cols: D J L K G S H W X
C: [ 94 175 145 142 138 118 171 140 139]
M: [146 158 173 163 174 135  68 108  65]
Y: [200 111 111 133 175 129 135 102 143]
Z: [160 109 144 118 149 125  97 134 151]
V: [114 119 117  79  90 121 118 123 149]
E: [ 50 107 135 134  67 142 125 193 113]
F: [200 111 111  93 175 129 135 102 143]
P: [160 109 144 118 149 125  97  93 120]
B: [149 144 150 124 152 136  82 112  95]
present: [ 93 121]  no
down: [123 193 102  93 112]  W
asked: [200 111 111  93 175 129 135 102 143]  F
asked: [ 50 107 135 134  67 142 125 193 113]  E
present: [118 144 109 160]  no

cols: lagoz liv lenib gitof Geviz zot zipa Penu nezi gofo
A: [116 170  78 136 120  82 118 151 125 106]
N: [107 148  79 149 160  83 112 144 114 114]
R: [130 170  99 138 102  72 118 149 146 110]
Q: [130 170  99 165  73 168 118 149 140 106]
T: [131 113 136 168 165  73 104 123 152 141]
U: [137 165 112 138  94  72 116 145 156 114]
asked: [168 165  73]  T
present: [152 123]  no
present: [149 145]  no
down: [102  73 165]  Geviz
asked: [ 73 168 118 149 140 106]  Q

cols: Vese funan nibi nefu Roko vubu rubeg Pumu safo Vobo
vogo: [ 51 140 123 112  61 127 207 185 168 103]
Suvep: [ 96 146 131 141 112 134 143 154  99 122]
begem: [146 118 116 116 145 127 125 115 128 149]
tep: [116 132 109 106 122 125 153 145 143 128]
papo: [ 70 146 113 109  82 119 189 176 159 113]
Puser: [153 112 124 110 141  99 134 154 143 139]
kagup: [136 130 149 143 138 135  99 122  97 119]
kep: [122 134 120 117 178 129  64  83  89 150]
tek: [123 140 139 140 123 123 122 134 122 117]
down: [ 51  96 146 116  70 153 136 122]  Vese
asked: [122 134 122 117]  tek
asked: [178 129  64]  kep
at: [134 143 154  99]  Suvep, 6
asked: [139 140 123 123 122 134 122 117]  tek
at: [123 140 139 140 123 123 122 134 122]  tek, 1

cols: zaf susa ren Piv konat peled
tevu: [151  94  93 206 126 113]
monu: [151  94 126 206  93 113]
gog: [112  93 124 140  95 139]
mas: [126 153 138  88 138 130]
asked: [ 93 206 126]  tevu
present: [130 138]  no
present: [151  94  93 206]  yes

cols: vem zim vego naka
Bomev: [ 88 109 123 184]
fono: [ 87 128  88 118]
Vefu: [ 88 109 132 184]
vemu: [109 130 184 176]
asked: [ 88 109 123 184]  Bomev
asked: [ 87 128  88]  fono
at: [109 132 184]  Vefu, 2
present: [ 88 109]  yes

cols: Difut lok pored Tepal bipat kovev
nago: [ 96  54  60 169 202 142]
Zoto: [167 101  96 164 136  60]
Big: [178 171  62 105 205 170]
asked: [105 205 170]  Big
at: [ 60 169]  nago, 3

cols: tuk ges Keka komo
rumo: [ 97 110 120 114]
kore: [124 109 138 111]
Kub: [ 61 132 139 146]
runev: [129 132 139 155]
Som: [150 120 141 144]
vako: [134 122 146 112]
dovif: [129 139 146 140]
down: [124  61 129 150]  tuk
present: [129 132 139]  yes
asked: [ 61 132 139 146]  Kub
asked: [132 139 146]  Kub
down: [150 134]  tuk

cols: Mibet damu gime vigu rusum Babit dazuz nanot sil bedu
vabev: [163 112  92 180 159 131 183 119 144 187]
gidud: [112  92 163 138  89 129 104 117  94 156]
zut: [124 128  98 105 170 136 107 114 116 139]
tonof: [120 127 112 104 138 129  89  94 156 117]
down: [105 104]  vigu
at: [138  89 129 104 117  94 156]  gidud, 4
at: [112  92 163]  gidud, 1
down: [117 114]  nanot
down: [ 94 116 156]  sil
down: [104 107]  dazuz

cols: Tinun Fozem Rekek matu rov sabe met sovet Nedu dini
rotef: [125 151  85  69 180 170 160 153  99 155]
Fipel: [122 123 108  79 103 121 160 153  99 155]
palu: [157 143 123 123 108  79 103 121 135 156]
zek: [107 151 104  61 149 141 111 115 136 177]
present: [157 143 123 123 108]  yes
asked: [123 123 108  79 103 121 135]  palu
asked: [123 123 108  79 103 121]  palu
down: [143 151]  Fozem
present: [153  98]  no

cols: Fubub femi Gipez duli
Zenu: [ 90 136 118 101]
Bubez: [141  90 134 186]
rufi: [116  53 181 121]
Sar: [118  54 181 114]
at: [ 90 134]  Bubez, 2
present: [116  53 182 121]  no

cols: Pakol Sal vobuf lefe vap Zuk padi
Rova: [147 159 131 113  91 173  97]
zugiv: [153 138  70 113 138 140 172]
Tiz: [128 102 138 125 106 101 122]
res: [101 188 141 126 127  91 146]
Gizam: [170  56 158 142 123 101 132]
Biluf: [147 159 131 113  91 173  78]
Tum: [139 132 138  97  70 135 105]
delim: [157 126 139 114 146  97 121]
present: [ 70 138]  no
present: [138 140 173]  no

cols: zufov Kidib nalaf sis Pobiz
mok: [122 106 180 152 134]
Vifub: [125 185 204  82 173]
rer: [115  83 102 146 108]
at: [180 152 134]  mok, 3
present: [ 84 102]  no
present: [185 204  82 173]  yes
asked: [115  83 102]  rer
present: [185 204]  yes
down: [106 185]  Kidib
at: [125 185 204  82]  Vifub, 1

cols: Mor mikiv vulor gabod mul Rup pagi fone rafev lufen
fodig: [123 110 168 103 131 130  83 125  80  82]
Sibi: [151 139 136 138 182 129  77 100 102  95]
rir: [123  89 123 125 136 146 133 121 148 140]
vila: [136 136 149 134 192 117 104 103 125 122]
Dibap: [143 127 159 122 182 131  77 123  93  98]
koz: [123 110 168 103 110 130  83 125  80  82]
tok: [159 154 118 144 129 127 120 115 133 133]
mon: [140 131 107 143 127 126 163 142 154 154]
Los: [153 160 121 120 137 130 125 141 123 121]
present: [133 133 115 120]  no
asked: [139 136]  Sibi
down: [146 117]  Rup

cols: Tig Ziroz miz Puni davil Zag Diz Nos
lalem: [ 87 156 103 131  89  73  91 124]
Degu: [165  66 123 122 136 162 133 139]
pivik: [169  99 149 128 164 172 151 118]
kidog: [168  90 144 120 171 193 154 127]
muze: [109 121 108 146  77  67 115 142]
depu: [169  99 149 128 164 172 168 135]
at: [108 146]  muze, 3
down: [ 99  90 121]  Ziroz
at: [168  90 144 120 171]  kidog, 1
asked: [169  99 149 128 164 172 151]  pivik

cols: noku rimol mezu Mivi pivuk
gos: [ 64 136 141 132 138]
fevu: [169  62 122 141  93]
mokob: [129 143 173 131 131]
pitil: [ 73 140 119 136 162]
kel: [186 114 173 105 166]
relo: [186 114 173 105  94]
Katik: [127 136 141 132 138]
Tifeg: [202 142 165 111 160]
Dig: [140 119 135 162 163]
vud: [153  89 107 163 100]
fug: [ 64 139 116 143 170]
at: [143 173]  mokob, 2
asked: [140 119 136 162]  pitil
present: [ 64 138 116 143 170]  no
asked: [135 162 163]  Dig
asked: [142 165 111 160]  Tifeg
present: [ 64 136 141 132]  yes

cols: nabuf Gav diti malil rirod
ret: [158 136 131 159  95]
ref: [103 162  99 112  93]
labak: [ 71 166  89  90  99]
miko: [121 103 147 118 155]
gep: [ 78 168  86 109  86]
Figi: [140 131  83 152 121]
zodep: [ 89 160  96 104  98]
kigo: [140 147 121 152  83]
at: [121 152  83]  kigo, 3
at: [118 155]  miko, 4

cols: Delip toz perup Bes
deze: [156 142 130 159]
zuso: [138 143 122 195]
rigo: [137  82 130  76]
duba: [173 174 116 138]
tetut: [173 174 116 147]
Vop: [105 132 128 177]
zol: [ 87 112 116 118]
asked: [173 174 116 147]  tetut
down: [174 174 132 112]  toz

cols: vire Noz dena tuke Dubiz daz vavu Nura
lin: [166 183 170 123 136 123 172 126]
sobat: [ 65 126 105 138 132 116 124 100]
laga: [ 52 126 105 127 127 120 124 113]
Sizov: [154  88 120 152 137 108 109 109]
Zapog: [192  59 125 163 139 104 104 109]
Sufo: [ 52 164 115 116 123 136 138 124]
zeguv: [179 107 135 145 137 120 124 117]
at: [ 52 126 105 127]  laga, 1
asked: [ 52 164 115 116 123 136 138 124]  Sufo
present: [123 136]  yes
down: [126 100]  Nura
at: [126 105 138 132]  sobat, 2
present: [139 104]  yes

cols: tovi mab fofug tuva madi
Sov: [131 141 129 112 148]
fopup: [ 85 118 123 121 147]
Vetu: [ 95  73 127 150 149]
nuda: [146 139 130 149 120]
gek: [128 118  85 132 161]
mizo: [124 165 147  85 132]
Nas: [119 105 141 162 144]
nep: [118 128 117 166  58]
asked: [165 147  85 132]  mizo
down: [ 85 162 166]  tuva
at: [119 105]  Nas, 1
present: [126 150]  no
asked: [118 128]  nep

cols: Fof moton sito Peluz
guson: [ 80 109 160 124]
nodaf: [119 150 193 111]
neta: [123 122  90  84]
rif: [150 196 193  78]
ruv: [65 78 58 57]
Dizup: [122 142 144 118]
present: [119 150 193 111]  yes
down: [ 78 142]  moton
asked: [90 84]  neta
present: [142 145]  no
asked: [150 193]  nodaf

